Here is a tiny trained network, its code and every weight. The questions are about switching its units off for an input and a class, where a switched-off unit gives its printed mean instead of its output.

import numpy as np


def w(rows, s, z=0):
    codes = np.array(rows[::2]) - 128.0
    scale = np.full(codes.shape[1], s)
    scale[-1] = z or s
    return codes * scale


def norm(h):
    return h / np.sqrt((h * h).mean(-1, keepdims=True) + 1e-5)


def f(y):
    return y / 2 * (1 + np.tanh(0.7978845608 * (y + 0.044715 * y**3)))


def log_softmax(a):
    a = a - a.max(-1, keepdims=True)
    return a - np.log(np.exp(a).sum(-1, keepdims=True))


def net(x, mask):
    res = np.array(x, float).reshape(1, 7) / 4 @ E
    u = 0
    for l in range(3):
        y = f(norm(res) @ A[l][:, :-1].T + A[l][:, -1])
        res = res + np.where(mask[u : u + 6], y, B[l][:, -1]) @ B[l][:, :-1]
        u += 6
    return log_softmax(norm(res)[-1] @ U[:, :-1].T + U[:, -1])


A, B = {}, {}
E = w([
[137,138,119,114,145,137,146,124,120],'x0',
[142,76,194,22,49,150,155,42,105],'x1',
[29,66,103,143,183,93,56,10,91],'x2',
[130,130,125,120,135,131,135,127,125],'x3',
[119,118,132,126,133,124,131,134,129],'x4',
[188,53,60,114,62,151,149,160,3],'x5',
[118,112,133,122,136,125,128,138,131],'x6',
],0.0061)
A[0] = w([
[135,132,199,62,59,170,169,147,175,111],'L0N1',
[167,91,128,128,73,123,160,123,2,96],'L0N2',
[92,136,119,149,102,162,166,146,187,202],'L0N3',
[125,94,44,107,125,99,73,124,95,2],'L0N4',
[138,88,157,59,79,136,142,72,112,78],'L0N5',
[197,128,133,142,124,155,151,221,168,48],'L0N6',
],0.008,0.0021)
B[0] = w([
[150,190,85,144,101,170,167,123,196,239],'L0N1',
[101,90,164,138,123,125,117,176,129,254],'L0N2',
[152,152,122,70,174,147,136,115,109,170],'L0N3',
[66,144,79,143,138,251,138,138,102,188],'L0N4',
[127,105,161,91,119,133,116,112,107,225],'L0N5',
[111,105,149,135,139,78,103,116,75,231],'L0N6',
],0.014,0.0053)
A[1] = w([
[218,77,145,100,58,82,149,192,95,123],'L1N1',
[98,141,70,194,187,116,101,107,152,124],'L1N2',
[131,43,71,236,127,121,168,225,37,91],'L1N3',
[127,86,187,74,83,128,128,1,132,4],'L1N4',
[178,233,178,146,152,136,127,232,134,85],'L1N5',
[59,146,186,100,183,114,140,173,152,110],'L1N6',
],0.0065,0.0038)
B[1] = w([
[221,25,131,212,106,145,156,164,159,189],'L1N1',
[133,30,190,148,182,229,192,222,156,191],'L1N2',
[194,244,36,132,132,28,140,75,179,253],'L1N3',
[117,167,1,153,217,69,28,62,127,175],'L1N4',
[35,148,119,65,93,140,87,133,97,210],'L1N5',
[191,124,125,86,86,144,109,109,113,166],'L1N6',
],0.0074,0.0053)
A[2] = w([
[67,220,198,133,207,93,90,207,107,52],'L2N1',
[159,208,116,93,159,2,59,206,121,193],'L2N2',
[112,119,135,129,222,100,83,53,185,2],'L2N3',
[97,86,156,108,118,112,52,142,30,107],'L2N4',
[140,48,219,203,215,145,192,159,152,64],'L2N5',
[105,162,15,205,160,92,66,131,68,112],'L2N6',
],0.0074,0.0031)
B[2] = w([
[64,38,197,102,41,239,56,111,2,193],'L2N1',
[86,89,134,81,123,81,13,64,86,243],'L2N2',
[221,105,13,223,195,87,151,75,162,178],'L2N3',
[84,197,172,19,151,137,83,102,92,180],'L2N4',
[224,191,255,217,124,172,173,61,114,174],'L2N5',
[148,170,122,132,115,70,221,192,190,253],'L2N6',
],0.0088,0.0056)
U = w([
[76,84,165,63,102,166,55,116,51,255],'0',
[162,115,197,227,181,199,149,111,113,88],'1',
[157,238,139,68,77,155,157,102,207,59],'2',
[149,133,58,128,185,107,102,40,158,103],'3',
[155,141,94,133,99,5,101,181,92,83],'4',
[87,152,58,170,164,153,227,213,135,123],'5',
[193,52,171,131,49,158,183,200,156,101],'6',
],0.018,0.003)

Each question gives the input, the list of numbers given to net, and the class t.
The units are the neurons (one row each of A and B). Each row of codes is followed by its name. A weight is (code - 128) times the scale printed after its matrix; where a second scale follows, it is the last column's (A, B and U).
mask holds one flag per neuron, layer by layer. A switched-off neuron (its flag False) gives its mean, the last column of its row in B, instead of its output. The means were averaged over made-up inputs and are rounded, as every weight is.
A unit's drop is (log p(t) with every unit on - log p(t) with that unit switched off) / (log p(t) with every unit on - log p(t) with every unit switched off).
The circuit of an input: a set's keep is (log p(t) with only the set's units on - log p(t) with every unit switched off) / (log p(t) with every unit on - log p(t) with every unit switched off). Starting from the 12 units with the biggest drops (on a tie, the unit counted first), units are removed one at a time, each time the one whose removal leaves the highest keep (on an exact tie, the one counted first), for as long as the keep stays at least 0.8.
circuit, biggest first: the units of the circuit, biggest drop first
unit that matters most: the unit with the biggest drop
top k neurons: the k neurons with the biggest drops, biggest first
k most important neurons of layer l: the k neurons of layer l with the biggest drops, biggest first
input [-3,-8,2,-7,2,-5,-2], class 1: circuit, biggest first	(L1N2; L2N5)
input [-5,7,0,-2,-2,8,-8], class 6: unit that matters most	L1N1
input [-3,0,1,-3,-8,-2,-3], class 1: top 4 neurons	(L0N2; L0N5; L1N3; L1N2)
input [-4,1,1,8,-4,-8,-1], class 3: top 2 neurons	(L0N4; L2N3)
input [4,0,7,2,-4,6,-7], class 5: circuit, biggest first	(L2N6; L2N2)
input [-6,3,8,-3,4,0,-7], class 3: top 2 neurons	(L1N4; L2N3)
input [-8,-1,0,-3,0,1,-8], class 4: circuit, biggest first	(L0N1; L2N6)
input [1,0,7,8,4,-5,-7], class 1: top 2 neurons	(L1N2; L0N5)
input [3,-1,8,-7,-2,-4,1], class 1: circuit, biggest first	(L1N2; L2N5)
input [6,-7,4,-7,-3,1,-6], class 5: top 3 neurons	(L0N4; L1N3; L2N6)
input [-5,-3,-4,-3,5,1,-4], class 4: 3 most important neurons of layer 1	(L1N1; L1N3; L1N2)
input [-1,-3,1,3,1,-3,-3], class 1: top 4 neurons	(L1N2; L0N2; L2N5; L1N3)
input [7,-8,0,-1,-2,-3,-8], class 0: 2 most important neurons of layer 1	(L1N5; L1N1)
input [-3,-4,4,-4,-4,5,7], class 5: unit that matters most	L0N4
input [-5,1,0,7,-8,2,-6], class 6: top 4 neurons	(L0N2; L0N6; L1N5; L2N2)
input [4,-3,1,4,2,-1,3], class 1: top 3 neurons	(L1N2; L0N2; L2N5)
input [6,6,4,4,8,0,-6], class 3: top 2 neurons	(L1N4; L2N3)
input [-6,8,-7,-8,6,0,2], class 2: 2 most important neurons of layer 0	(L0N1; L0N3)
input [-5,-7,2,-3,-8,-5,2], class 1: top 2 neurons	(L1N2; L2N5)
input [8,0,-3,2,-7,-2,-8], class 0: unit that matters most	L0N6
input [-2,0,-1,-5,-1,5,-2], class 4: 2 most important neurons of layer 1	(L1N3; L1N2)
input [5,6,6,7,0,0,8], class 3: 3 most important neurons of layer 2	(L2N3; L2N1; L2N2)
input [-3,-3,8,-1,-2,0,-5], class 1: top 3 neurons	(L1N2; L2N5; L1N4)
